Below are the code and all the weights of a small trained network. Each question names an input and a target symbol and asks about switching units off, where a switched-off unit gives its printed mean instead of its output.

import numpy as np


def w(rows, s, z=0):
    codes = np.array(rows[::2]) - 128.0
    scale = np.full(codes.shape[1], s)
    scale[-1] = z or s
    return codes * scale


def f(y):
    return np.maximum(y, 0)


def softmax(a):
    e = np.exp(a - a.max(-1, keepdims=True))
    return e / e.sum(-1, keepdims=True)


def log_softmax(a):
    a = a - a.max(-1, keepdims=True)
    return a - np.log(np.exp(a).sum(-1, keepdims=True))


def net(x, mask):
    ids = ['βζηθλμξπστφψω'.index(c) for c in x.split()]
    T = len(ids)
    res = E[ids] + P[:T]
    u = 0
    for l in range(2):
        r = res
        for j in range(3):
            rows = slice(3 * j, 3 * j + 3)
            q, k, v = (r @ M[l][rows].T for M in (Q, K, V))
            z = softmax(np.where(np.tri(T) > 0, q @ k.T / 3**0.5, -1e9)) @ v
            o = O[l][rows]
            res = res + np.where(mask[u + j], z, o[:, -1]) @ o[:, :-1]
        u += 3
        y = f(res @ A[l][:, :-1].T + A[l][:, -1])
        res = res + np.where(mask[u : u + 8], y, B[l][:, -1]) @ B[l][:, :-1]
        u += 8
    return log_softmax(res[-1] @ U[:, :-1].T + U[:, -1])


Q, K, V, O, A, B = {}, {}, {}, {}, {}, {}
E = w([
[160,99,159,123,89,56],'β',
[171,168,158,174,31,23],'ζ',
[55,85,60,107,181,149],'η',
[175,167,241,112,72,143],'θ',
[97,138,178,139,139,125],'λ',
[132,213,135,175,7,131],'μ',
[167,142,174,95,59,80],'ξ',
[164,180,124,118,103,93],'π',
[100,142,162,156,142,141],'σ',
[135,95,203,114,148,148],'τ',
[109,133,156,75,117,205],'φ',
[58,166,78,171,123,117],'ψ',
[126,104,196,121,159,89],'ω',
],0.018)
P = w([
[70,74,255,141,27,161],'0',
[108,171,132,46,192,193],'1',
[162,47,110,160,25,197],'2',
[131,209,131,41,137,115],'3',
[197,38,151,198,54,164],'4',
[44,80,132,65,185,92],'5',
[158,45,35,110,79,172],'6',
],0.0098)
Q[0] = w([
[118,254,143,114,187,105],'0.h1',
[97,101,114,191,189,187],'0.h1',
[248,10,120,221,136,143],'0.h1',
[35,129,75,66,144,142],'0.h2',
[137,142,93,186,85,197],'0.h2',
[201,135,180,177,169,105],'0.h2',
[44,184,112,116,169,126],'0.h3',
[97,21,207,99,124,52],'0.h3',
[186,51,87,145,164,90],'0.h3',
],0.008)
K[0] = w([
[143,150,136,210,100,125],'0.h1',
[106,29,120,231,209,145],'0.h1',
[136,73,107,92,218,83],'0.h1',
[243,211,191,91,196,171],'0.h2',
[204,100,138,40,254,175],'0.h2',
[137,89,77,213,101,89],'0.h2',
[171,182,38,111,82,164],'0.h3',
[90,188,107,149,75,88],'0.h3',
[194,88,149,89,186,65],'0.h3',
],0.0067)
V[0] = w([
[214,222,114,98,224,136],'0.h1',
[166,53,186,139,100,151],'0.h1',
[157,41,106,159,166,155],'0.h1',
[112,125,110,24,77,151],'0.h2',
[165,197,189,76,186,103],'0.h2',
[132,101,119,56,150,68],'0.h2',
[129,155,80,124,174,67],'0.h3',
[184,254,108,65,95,97],'0.h3',
[166,24,233,99,152,167],'0.h3',
],0.0074)
O[0] = w([
[150,192,108,75,145,186,23],'0.h1',
[67,85,120,185,150,94,207],'0.h1',
[118,70,98,76,88,125,31],'0.h1',
[219,132,141,178,88,105,207],'0.h2',
[144,136,254,126,152,149,147],'0.h2',
[171,118,169,105,138,127,111],'0.h2',
[161,80,210,73,142,181,5],'0.h3',
[166,155,154,149,113,164,143],'0.h3',
[95,72,113,174,153,163,255],'0.h3',
],0.0077,0.0044)
A[0] = w([
[80,94,59,147,110,80,178],'0.n1',
[70,190,123,85,85,100,205],'0.n2',
[124,104,187,125,109,179,67],'0.n3',
[86,125,170,133,164,27,181],'0.n4',
[87,63,176,123,135,131,4],'0.n5',
[53,126,121,75,121,85,28],'0.n6',
[51,109,178,142,216,254,162],'0.n7',
[166,113,95,145,160,81,229],'0.n8',
],0.0087,0.0024)
B[0] = w([
[200,162,185,143,26,129,254],'0.n1',
[35,159,211,123,176,208,191],'0.n2',
[88,75,67,169,20,195,163],'0.n3',
[50,230,165,181,162,78,252],'0.n4',
[83,183,22,173,94,117,213],'0.n5',
[139,55,183,123,191,138,160],'0.n6',
[102,235,166,151,173,97,227],'0.n7',
[47,218,34,90,210,254,189],'0.n8',
],0.0055,0.0059)
Q[1] = w([
[146,63,55,124,120,199],'1.h1',
[165,125,167,184,253,113],'1.h1',
[158,139,121,116,99,45],'1.h1',
[164,52,168,101,74,147],'1.h2',
[146,157,39,115,89,81],'1.h2',
[161,169,175,134,66,110],'1.h2',
[255,108,139,138,150,175],'1.h3',
[158,162,129,64,152,94],'1.h3',
[142,69,149,167,69,118],'1.h3',
],0.0097)
K[1] = w([
[170,143,145,31,212,155],'1.h1',
[75,139,186,99,133,187],'1.h1',
[175,138,128,142,124,207],'1.h1',
[241,131,2,112,117,84],'1.h2',
[250,89,91,154,186,162],'1.h2',
[111,149,187,136,176,142],'1.h2',
[212,114,55,78,196,200],'1.h3',
[95,184,210,94,120,99],'1.h3',
[200,160,136,101,157,131],'1.h3',
],0.0062)
V[1] = w([
[127,89,2,105,97,71],'1.h1',
[118,241,172,54,142,163],'1.h1',
[155,36,94,59,124,217],'1.h1',
[146,157,192,152,109,131],'1.h2',
[170,106,12,136,134,113],'1.h2',
[66,41,243,149,128,92],'1.h2',
[111,128,111,137,151,172],'1.h3',
[240,144,203,96,138,57],'1.h3',
[115,131,159,148,226,81],'1.h3',
],0.0081)
O[1] = w([
[153,141,184,191,88,130,93],'1.h1',
[104,119,40,101,96,106,107],'1.h1',
[86,230,144,126,115,87,3],'1.h1',
[91,138,69,134,146,130,167],'1.h2',
[173,148,156,166,101,94,74],'1.h2',
[137,75,148,67,134,161,189],'1.h2',
[174,179,156,52,174,72,120],'1.h3',
[1,159,82,162,95,203,83],'1.h3',
[112,160,104,54,49,197,131],'1.h3',
],0.007,0.025)
A[1] = w([
[114,210,120,91,164,116,72],'1.n1',
[191,158,145,88,101,107,62],'1.n2',
[94,216,150,135,91,116,9],'1.n3',
[115,46,101,120,69,142,254],'1.n4',
[12,118,92,19,82,178,227],'1.n5',
[81,121,62,123,32,161,89],'1.n6',
[136,188,146,39,160,209,200],'1.n7',
[151,182,23,65,254,174,192],'1.n8',
],0.0065,0.0031)
B[1] = w([
[84,59,117,183,159,140,132],'1.n1',
[197,99,98,199,193,125,139],'1.n2',
[123,123,59,227,135,204,129],'1.n3',
[129,116,72,118,104,48,246],'1.n4',
[99,112,113,254,47,49,201],'1.n5',
[171,104,163,94,182,98,161],'1.n6',
[56,183,201,91,113,119,180],'1.n7',
[91,162,97,76,78,135,211],'1.n8',
],0.0078,0.013)
U = w([
[202,140,30,148,178,124,200],'β',
[104,135,136,89,146,124,17],'ζ',
[143,159,159,122,150,76,79],'η',
[145,127,172,158,120,199,74],'θ',
[117,129,158,137,114,174,89],'λ',
[179,69,126,214,3,105,144],'μ',
[126,141,157,83,89,91,29],'ξ',
[178,183,61,57,60,115,211],'π',
[144,192,237,155,131,70,245],'σ',
[172,130,170,52,147,136,75],'τ',
[27,206,198,118,52,86,231],'φ',
[120,160,161,78,101,50,87],'ψ',
[101,121,198,53,35,114,3],'ω',
],0.0057,0.0037)

Each question gives the input, a string of symbols that net reads in full, and the target symbol t.
The units are the heads (3 rows each of Q, K, V and O) and the neurons (one row each of A and B). Each row of codes is followed by its name. A weight is (code - 128) times the scale printed after its matrix; where a second scale follows, it is the last column's (O, A, B and U).
mask holds one flag per unit, layer by layer, with each layer's heads first. A switched-off unit (its flag False) gives its mean, the last column of its rows in O or B, instead of its output. The means were averaged over made-up inputs and are rounded, as every weight is.
A unit's drop is (log p(t) with every unit on - log p(t) with that unit switched off) / (log p(t) with every unit on - log p(t) with every unit switched off).
The circuit of an input: a set's keep is (log p(t) with only the set's units on - log p(t) with every unit switched off) / (log p(t) with every unit on - log p(t) with every unit switched off). Starting from the 12 units with the biggest drops (on a tie, the unit counted first), units are removed one at a time, each time the one whose removal leaves the highest keep (on an exact tie, the one counted first), for as long as the keep stays at least 0.8.
units of the circuit, in order: the units of the circuit, biggest drop first
k most important neurons: the k neurons with the biggest drops, biggest first
k most important neurons of layer l: the k neurons of layer l with the biggest drops, biggest first
input π ξ τ μ, target φ: units of the circuit, in order : (0.n2 0.h1 1.n7)
input π τ η ξ π ω, target φ: units of the circuit, in order : (1.h3 0.n4 1.h1)
input π η π π π, target π: units of the circuit, in order : (0.h1 1.h1)
input ζ π τ τ ψ η, target μ: units of the circuit, in order : (1.n5 1.h3)
input τ μ τ π ω τ, target τ: 2 most important neurons of layer 0 : (0.n5 0.n4)
input η τ π λ, target σ: units of the circuit, in order : (1.h1 0.h2 0.h1 1.h3)
input π τ ψ π π π π, target π: 2 most important neurons : (1.n8 0.n1)
input η ξ ω ψ, target σ: units of the circuit, in order : (1.h1 0.h2 0.h1 1.h3)
input ζ π π β, target μ: 2 most important neurons : (1.n5 0.n4)
input ω τ ω ψ, target ω: 4 most important neurons : (0.n4 0.n5 1.n7 0.n7)
input τ π π μ ζ θ, target τ: 2 most important neurons : (0.n5 0.n4)
input ζ ξ η η π π, target μ: 2 most important neurons of layer 0 : (0.n4 0.n1)
input ω τ τ η, target ω: 2 most important neurons of layer 1 : (1.n7 1.n8)
input ω ζ ω π π τ, target ω: 4 most important neurons : (0.n4 1.n7 0.n7 0.n6)
input τ π π μ, target τ: 3 most important neurons of layer 0 : (0.n5 0.n4 0.n7)
input π μ ψ ζ μ ξ, target φ: 3 most important neurons of layer 0 : (0.n2 0.n4 0.n5)
input π τ π θ, target φ: 2 most important neurons of layer 1 : (1.n7 1.n5)
input ζ π π φ, target μ: 2 most important neurons of layer 1 : (1.n5 1.n4)
input π τ ω ζ π τ, target φ: 2 most important neurons of layer 1 : (1.n5 1.n7)
input τ τ μ θ, target τ: 3 most important neurons : (0.n5 0.n4 1.n5)
input τ τ ξ η, target τ: 2 most important neurons : (0.n5 0.n3)
input τ ω τ π π ω, target τ: 2 most important neurons : (0.n5 1.n5)
input π θ ω η τ ψ, target φ: 2 most important neurons of layer 0 : (0.n4 0.n7)
